Here is a tiny trained network, its code and every weight. The questions are about switching its units off for an input and a class, where a switched-off unit gives its printed mean instead of its output.

import numpy as np


def w(rows, s, z=0):
    codes = np.array(rows[::2]) - 128.0
    scale = np.full(codes.shape[1], s)
    scale[-1] = z or s
    return codes * scale


def f(y):
    return np.maximum(y, 0)


def log_softmax(a):
    a = a - a.max(-1, keepdims=True)
    return a - np.log(np.exp(a).sum(-1, keepdims=True))


def net(x, mask):
    res = np.array(x, float).reshape(1, 3) / 4 @ E
    y = f(res @ A[0][:, :-1].T + A[0][:, -1])
    res = res + np.where(mask, y, B[0][:, -1]) @ B[0][:, :-1]
    return log_softmax(res[-1] @ U[:, :-1].T + U[:, -1])


A, B = {}, {}
E = w([
[144,51,143,51,117,113,140,39],'x0',
[247,121,230,43,198,149,125,137],'x1',
[148,51,111,175,214,194,157,141],'x2',
],0.011)
A[0] = w([
[194,120,93,95,203,143,233,188,159],'neuron 0',
[86,174,101,87,78,72,161,129,88],'neuron 1',
[211,147,139,134,254,178,153,185,222],'neuron 2',
[98,54,64,205,171,201,118,131,205],'neuron 3',
[106,165,107,99,100,124,63,91,12],'neuron 4',
[132,123,169,124,197,199,158,149,119],'neuron 5',
[186,136,186,126,142,114,125,169,166],'neuron 6',
[83,246,84,98,111,132,65,125,210],'neuron 7',
[46,192,53,181,93,105,199,165,252],'neuron 8',
[222,164,187,105,89,91,67,56,79],'neuron 9',
[152,40,105,98,106,150,100,70,226],'neuron 10',
[164,83,153,102,181,112,128,126,32],'neuron 11',
[68,169,101,196,81,152,127,140,245],'neuron 12',
],0.01,0.0041)
B[0] = w([
[69,53,228,146,116,155,106,82,191],'neuron 0',
[100,66,149,164,156,160,70,135,180],'neuron 1',
[42,55,213,155,196,229,81,116,233],'neuron 2',
[112,170,63,54,149,51,230,105,208],'neuron 3',
[165,107,181,110,203,187,122,147,152],'neuron 4',
[75,50,209,181,123,157,110,131,180],'neuron 5',
[97,75,167,110,221,102,97,150,187],'neuron 6',
[182,72,172,92,205,129,63,198,211],'neuron 7',
[162,12,131,17,203,154,53,220,249],'neuron 8',
[126,199,68,104,194,76,159,126,193],'neuron 9',
[27,107,133,152,152,138,162,25,195],'neuron 10',
[66,91,131,170,155,132,92,99,169],'neuron 11',
[170,2,83,89,180,193,88,136,222],'neuron 12',
],0.0092,0.016)
U = w([
[135,124,42,96,139,85,113,192,110],'0',
[55,130,59,81,113,77,205,1,137],'1',
[199,202,33,240,14,115,159,123,2],'2',
[84,64,215,189,131,200,24,139,164],'3',
],0.0089,0.0049)

Each question gives the input, the list of numbers given to net, and the class t.
The units are the neurons (one row each of A and B). Each row of codes is followed by its name. A weight is (code - 128) times the scale printed after its matrix; where a second scale follows, it is the last column's (A, B and U).
mask holds one flag per neuron, in row order. A switched-off neuron (its flag False) gives its mean, the last column of its row in B, instead of its output. The means were averaged over made-up inputs and are rounded, as every weight is.
A unit's drop is (log p(t) with every unit on - log p(t) with that unit switched off) / (log p(t) with every unit on - log p(t) with every unit switched off).
The circuit of an input: a set's keep is (log p(t) with only the set's units on - log p(t) with every unit switched off) / (log p(t) with every unit on - log p(t) with every unit switched off). Starting from the 12 units with the biggest drops (on a tie, the unit counted first), units are removed one at a time, each time the one whose removal leaves the highest keep (on an exact tie, the one counted first), for as long as the keep stays at least 0.8.
units of the circuit, in order: the units of the circuit, biggest drop first
unit that matters most: the unit with the biggest drop
top k neurons: the k neurons with the biggest drops, biggest first
drop when u is switched off: that unit's drop, to one decimal
input [4,8,-5], class 1: units of the circuit, in order => (neuron 9; neuron 8)
input [-1,-7,8], class 0: units of the circuit, in order => (neuron 8; neuron 3)
input [-4,-4,-1], class 0: units of the circuit, in order => (neuron 2; neuron 0)
input [5,-2,-2], class 1: top 2 neurons => (neuron 2; neuron 8)
input [2,4,-7], class 0: units of the circuit, in order => (neuron 9; neuron 2)
input [-2,3,-8], class 0: units of the circuit, in order => (neuron 2; neuron 9)
input [2,-1,6], class 1: unit that matters most => neuron 3
input [2,1,-5], class 0: top 4 neurons => (neuron 2; neuron 0; neuron 9; neuron 5)
input [2,-1,8], class 1: top 3 neurons => (neuron 3; neuron 8; neuron 7)
input [2,-7,0], class 0: top 4 neurons => (neuron 2; neuron 3; neuron 0; neuron 5)
input [2,-7,4], class 0: drop when neuron 8 is switched off => 0.3
input [2,-8,1], class 0: drop when neuron 3 is switched off => 0.2
input [-3,6,-8], class 0: drop when neuron 0 is switched off => 0.2
input [8,-2,2], class 1: drop when neuron 7 is switched off => 0.0
input [3,-1,5], class 1: top neuron => (neuron 3)
